Below is a small trained network, with its code and all its weights. Each question gives an input and a class and asks what happens when units are switched off, that is, made to give their printed mean instead of their output.

import numpy as np


def w(rows, s, z=0):
    codes = np.array(rows[::2]) - 128.0
    scale = np.full(codes.shape[1], s)
    scale[-1] = z or s
    return codes * scale


def norm(h):
    return h / np.sqrt((h * h).mean(-1, keepdims=True) + 1e-5)


def f(y):
    return np.maximum(y, 0)


def log_softmax(a):
    a = a - a.max(-1, keepdims=True)
    return a - np.log(np.exp(a).sum(-1, keepdims=True))


def net(x, mask):
    res = np.array(x, float).reshape(1, 3) / 4 @ E
    u = 0
    for l in range(4):
        y = f(norm(res) @ A[l][:, :-1].T + A[l][:, -1])
        res = res + np.where(mask[u : u + 9], y, B[l][:, -1]) @ B[l][:, :-1]
        u += 9
    return log_softmax(norm(res)[-1] @ U[:, :-1].T + U[:, -1])


A, B = {}, {}
E = w([
[98,133,222],'x0',
[226,2,146],'x1',
[62,83,64],'x2',
],0.00098)
A[0] = w([
[142,219,161,179],'0.n1',
[132,61,97,74],'0.n2',
[193,188,99,78],'0.n3',
[186,85,6,111],'0.n4',
[14,150,121,113],'0.n5',
[144,170,226,84],'0.n6',
[196,181,149,2],'0.n7',
[90,67,12,170],'0.n8',
[168,253,90,153],'0.n9',
],0.0047,0.0037)
B[0] = w([
[102,142,235,244],'0.n1',
[194,185,202,155],'0.n2',
[168,168,195,148],'0.n3',
[198,239,78,215],'0.n4',
[17,184,109,215],'0.n5',
[90,41,32,182],'0.n6',
[69,251,134,130],'0.n7',
[189,138,49,251],'0.n8',
[152,146,254,236],'0.n9',
],0.0044,0.0027)
A[1] = w([
[101,173,51,85],'1.n1',
[38,90,107,130],'1.n2',
[69,112,198,131],'1.n3',
[117,139,195,65],'1.n4',
[141,156,2,132],'1.n5',
[100,178,122,3],'1.n6',
[130,187,183,135],'1.n7',
[134,169,89,153],'1.n8',
[82,143,85,38],'1.n9',
],0.0053,0.005)
B[1] = w([
[106,35,167,165],'1.n1',
[191,95,205,187],'1.n2',
[163,121,39,253],'1.n3',
[139,145,65,159],'1.n4',
[81,60,80,240],'1.n5',
[186,31,3,128],'1.n6',
[151,163,189,239],'1.n7',
[105,96,145,216],'1.n8',
[24,103,114,131],'1.n9',
],0.0054,0.0024)
A[2] = w([
[55,249,176,141],'2.n1',
[105,103,69,1],'2.n2',
[34,174,190,149],'2.n3',
[2,220,171,184],'2.n4',
[179,126,116,141],'2.n5',
[47,118,76,82],'2.n6',
[23,207,165,110],'2.n7',
[199,37,164,173],'2.n8',
[69,90,84,81],'2.n9',
],0.0049,0.0052)
B[2] = w([
[240,35,69,227],'2.n1',
[3,25,14,128],'2.n2',
[228,76,72,211],'2.n3',
[243,20,44,245],'2.n4',
[97,156,126,179],'2.n5',
[60,11,169,138],'2.n6',
[209,55,59,189],'2.n7',
[46,206,194,253],'2.n8',
[67,20,79,138],'2.n9',
],0.0047,0.0039)
A[3] = w([
[54,131,226,84],'3.n1',
[157,181,183,78],'3.n2',
[192,89,37,173],'3.n3',
[48,43,122,24],'3.n4',
[191,79,75,137],'3.n5',
[167,132,247,108],'3.n6',
[131,114,217,88],'3.n7',
[186,143,182,4],'3.n8',
[171,197,1,42],'3.n9',
],0.0054,0.0025)
B[3] = w([
[54,182,169,184],'3.n1',
[172,52,90,155],'3.n2',
[68,193,129,252],'3.n3',
[76,38,116,143],'3.n4',
[83,151,177,221],'3.n5',
[97,127,225,174],'3.n6',
[137,176,175,154],'3.n7',
[203,159,218,136],'3.n8',
[52,204,3,183],'3.n9',
],0.0055,0.0047)
U = w([
[34,244,242,243],'0',
[228,173,227,193],'1',
[24,238,3,226],'2',
[251,44,20,246],'3',
[24,38,32,147],'4',
[107,78,143,2],'5',
],0.0064,0.0053)

Each question gives the input, the list of numbers given to net, and the class t.
The units are the neurons (one row each of A and B). Each row of codes is followed by its name. A weight is (code - 128) times the scale printed after its matrix; where a second scale follows, it is the last column's (A, B and U).
mask holds one flag per neuron, layer by layer. A switched-off neuron (its flag False) gives its mean, the last column of its row in B, instead of its output. The means were averaged over made-up inputs and are rounded, as every weight is.
A unit's drop is (log p(t) with every unit on - log p(t) with that unit switched off) / (log p(t) with every unit on - log p(t) with every unit switched off).
The circuit of an input: a set's keep is (log p(t) with only the set's units on - log p(t) with every unit switched off) / (log p(t) with every unit on - log p(t) with every unit switched off). Starting from the 12 units with the biggest drops (on a tie, the unit counted first), units are removed one at a time, each time the one whose removal leaves the highest keep (on an exact tie, the one counted first), for as long as the keep stays at least 0.8.
circuit, biggest first: the units of the circuit, biggest drop first
unit that matters most: the unit with the biggest drop
top k neurons: the k neurons with the biggest drops, biggest first
top k neurons in layer l: the k neurons of layer l with the biggest drops, biggest first
drop when u is switched off: that unit's drop, to one decimal
input [-3,6,-7], class 0: unit that matters most -> 2.n4
input [-8,-7,4], class 3: circuit, biggest first -> 0.n9, 2.n4
input [-1,5,1], class 2: top 2 neurons -> 0.n9, 0.n1
input [-3,3,-4], class 1: top 2 neurons in layer 1 -> 1.n1, 1.n5
input [2,6,8], class 2: top 3 neurons -> 0.n5, 0.n2, 0.n8
input [-2,4,-1], class 2: top 2 neurons -> 0.n9, 0.n1
input [-1,-3,4], class 4: top 2 neurons in layer 0 -> 0.n8, 0.n1
input [-3,-5,-8], class 1: top 2 neurons -> 0.n9, 0.n5
input [4,1,1], class 0: top 2 neurons in layer 0 -> 0.n8, 0.n4
input [0,-4,6], class 4: top 2 neurons in layer 0 -> 0.n8, 0.n1
input [-3,-5,-5], class 1: top 2 neurons -> 0.n9, 1.n7
input [3,8,4], class 0: top 2 neurons -> 1.n3, 2.n8
input [5,3,1], class 0: top 2 neurons -> 0.n4, 0.n8
input [0,-6,-7], class 3: circuit, biggest first -> 2.n1
input [7,-2,0], class 3: top 3 neurons in layer 1 -> 1.n1, 1.n5, 1.n8
input [-5,3,8], class 2: drop when 0.n4 is switched off -> 0.3
input [-8,4,-1], class 2: drop when 1.n2 is switched off -> 0.0
input [6,-2,2], class 3: drop when 0.n5 is switched off -> 1.1
input [1,4,3], class 2: drop when 0.n1 is switched off -> 1.0
input [4,2,-7], class 0: top neuron in layer 0 -> 0.n6
